Small tables with named rows and columns. After each table, cells are looked up by row and column.

Pepugu =
,Vosiva,Kug,Vifiga,Rekir,Gozizu,Tipo
Vef,38,46,77,45,54,24
Fesu,51,20,58,36,62,66
Fudazim,43,65,62,44,34,48
Mafosak,51,44,59,17,32,84
Ker,39,40,73,52,59,24
Zule,51,42,59,18,34,84
Kos,44,67,51,44,20,58
Tor,40,37,76,52,62,25

Tipo of Mafosak is 84
Kug of Mafosak is 44
Rekir of Fudazim is 44
Gozizu of Zule is 34
Gozizu of Fudazim is 34
Kug of Zule is 42
Vosiva of Zule is 51
Vifiga of Mafosak is 59
Vifiga of Zule is 59
Tipo of Zule is 84
Vifiga of Kos is 51
Vifiga of Fudazim is 62
Rekir of Ker is 52
Vosiva of Fudazim is 43
Gozizu of Fesu is 62

Mub =
,Gez,Zode
Zabilu,46,61
Mup,98,97
Nol,121,119
Pibid,115,156
Mip,139,137
Lub,34,247
Vupet,35,225
Regide,105,111
Moz,101,98
Lede,126,125
Dalez,59,202

Zode of Pibid = 156
Zode of Lub = 247
Zode of Zabilu = 61
Gez of Pibid = 115
Zode of Vupet = 225
Gez of Lede = 126
Gez of Mip = 139
Gez of Zabilu = 46
Zode of Mup = 97
Gez of Vupet = 35
Zode of Dalez = 202
Gez of Nol = 121
Gez of Dalez = 59
Zode of Nol = 119
Zode of Lede = 125
Zode of Regide = 111
Zode of Mip = 137
Gez of Lub = 34
Gez of Regide = 105
Gez of Moz = 101

Table Siv
           Tem   Saru
Sitomet   2.54  -1.67
Dumurer  -5.01  -1.37
Medat    -6.85   1.97
Puz       2.57   1.34
Ruzikof   8.72  -3.40
Beg       2.91   1.75
Paf       4.62  -1.63
Pelipa    2.98   1.24
Mavukav  -4.91  -2.04
Vizuza   -4.16  -0.97
Raz      -1.34  -2.71
Mufepu    4.73  -2.41
Mevudor  -4.95   1.38
Domebi   -6.11   3.01

What is the Tem of Domebi in Siv? -6.11
What is the Tem of Mufepu in Siv? 4.73
What is the Saru of Beg in Siv? 1.75
What is the Saru of Pelipa in Siv? 1.24
What is the Saru of Ruzikof in Siv? -3.40
What is the Saru of Domebi in Siv? 3.01
What is the Tem of Puz in Siv? 2.57

Duza:
	Lis	Supuze	Tenonar
Zorir	115	162	66
Fudo	194	96	193
Pon	163	102	210
Kazon	238	80	149
Sabolug	60	136	169
Nen	53	137	177
Vot	39	144	172
Fozuge	211	114	91
Miv	182	98	201

Fozuge, Supuze: 114
Kazon, Tenonar: 149
Zorir, Tenonar: 66
Fozuge, Lis: 211
Nen, Lis: 53
Sabolug, Tenonar: 169
Vot, Tenonar: 172
Vot, Supuze: 144
Pon, Supuze: 102
Miv, Lis: 182
Miv, Supuze: 98
Fudo, Supuze: 96
Which row has the largest Supuze? Zorir

Fes:
fields: Kupip, Lesul
Rirov: [43.9, 50.0]
Gurado: [58.7, 46.2]
Vuvos: [50.6, 23.8]
Zan: [29.6, 55.8]
Pudada: [46.2, 72.5]
Rurum: [75.8, 10.3]

Kupip of Gurado: 58.7
Lesul of Zan: 55.8
Lesul of Gurado: 46.2
Lesul of Vuvos: 23.8
Kupip of Rurum: 75.8
Kupip of Rirov: 43.9
Kupip of Zan: 29.6

Poselu.tsv
	Zol	Lunan	Muv	Nekel
Dozup	216	-199	341	126
San	-290	146	327	-295
Tob	836	336	-751	968
Sako	-41	288	-8	60
Vav	-367	394	67	-261
Buvo	105	-302	477	-45
Kol	596	410	-546	780
Rumag	182	-283	322	-30
Piz	60	-257	489	-47

Lunan of Tob is 336
Muv of Rumag is 322
Lunan of Sako is 288
Muv of Piz is 489
Lunan of Vav is 394
Nekel of Vav is -261

Table Gefesa
,Keremit,Dadut,Sokikir,Zarodap
Kanami,705,-461,-171,-210
Zat,664,-406,-55,128
Zugam,662,-410,-155,-127
Sosi,-504,575,316,307
Zaluses,-462,598,287,260
Labelin,-451,583,381,502
Detim,545,-374,199,542
Katu,60,261,-164,-520
Nezep,187,-98,-219,-589
Batude,689,-519,67,424
Kov,-532,626,353,310
Dodafo,-213,430,-119,-527

What is the Keremit of Batude in Gefesa?
689
What is the Keremit of Detim in Gefesa?
545
What is the Sokikir of Kanami in Gefesa?
-171
What is the Sokikir of Sosi in Gefesa?
316
What is the Dadut of Kanami in Gefesa?
-461
What is the Sokikir of Kov in Gefesa?
353
What is the Keremit of Kanami in Gefesa?
705
What is the Dadut of Sosi in Gefesa?
575
What is the Keremit of Zat in Gefesa?
664
What is the Dadut of Zugam in Gefesa?
-410
What is the Keremit of Zugam in Gefesa?
662

Kom =
	Didis	Kolafof	Vorak
Fika	29	198	413
Zenes	-311	531	-489
Roram	-299	-633	372
Vol	435	-102	-436
Pud	610	189	164

Fika, Didis => 29
Vol, Vorak => -436
Vol, Kolafof => -102
Pud, Didis => 610
Roram, Vorak => 372
Fika, Kolafof => 198
Pud, Kolafof => 189
Roram, Kolafof => -633
Vol, Didis => 435
Fika, Vorak => 413
Zenes, Didis => -311

Tilum
       Repoma  Gobaba  Mitab  Soledi  Baled  Lunolol  Punoda  Femupag
Raret    -924   -2925   2412   -2553   -410     1080    4777     1929
Bemub   -3241   -2689   3261   -2794  -1097     1400    5886     1311
Fivu    -1395    1513   -191    3254  -5974    -4511    -669    -1759
Zes     -1737    1704  -1084    2857  -5128    -4199   -2104    -2496
Gilo     5795   -1969  -3174    -962   2148     -901   -3730     1214
Sapor   -6034     850  -2997   -1986    537      245   -4917    -5021
Tetus     275    1343  -4576    1085   -794    -2825   -7202    -3441
Doguk    6651   -2438  -3388   -1471   3051     -455   -3862     1672

Fivu, Femupag -> -1759
Fivu, Repoma -> -1395
Sapor, Mitab -> -2997
Zes, Gobaba -> 1704
Raret, Punoda -> 4777
Sapor, Lunolol -> 245
Doguk, Femupag -> 1672

Lapesa:
	Sonened	Nefaba	Nabo
Beza	235	237	236
Daf	224	44	38
Samo	232	36	232
Kodefel	37	224	245
Ropak	232	36	232
Pobiv	232	36	232
Fulet	37	224	245
Fel	224	44	38
Kepad	224	44	38
Zigalir	37	224	245
Fomevu	232	36	232

Fomevu, Nefaba => 36
Daf, Sonened => 224
Kepad, Nefaba => 44
Beza, Nefaba => 237
Kepad, Sonened => 224
Kodefel, Sonened => 37
Beza, Nabo => 236
Fel, Nabo => 38
Daf, Nefaba => 44
Daf, Nabo => 38
Zigalir, Sonened => 37
Ropak, Nabo => 232
Kodefel, Nabo => 245
Fulet, Nefaba => 224
Fomevu, Nabo => 232
Samo, Nefaba => 36
Samo, Nabo => 232
Pobiv, Nefaba => 36
Ropak, Nefaba => 36
Beza, Sonened => 235
Which row has the largest Sonened? Beza

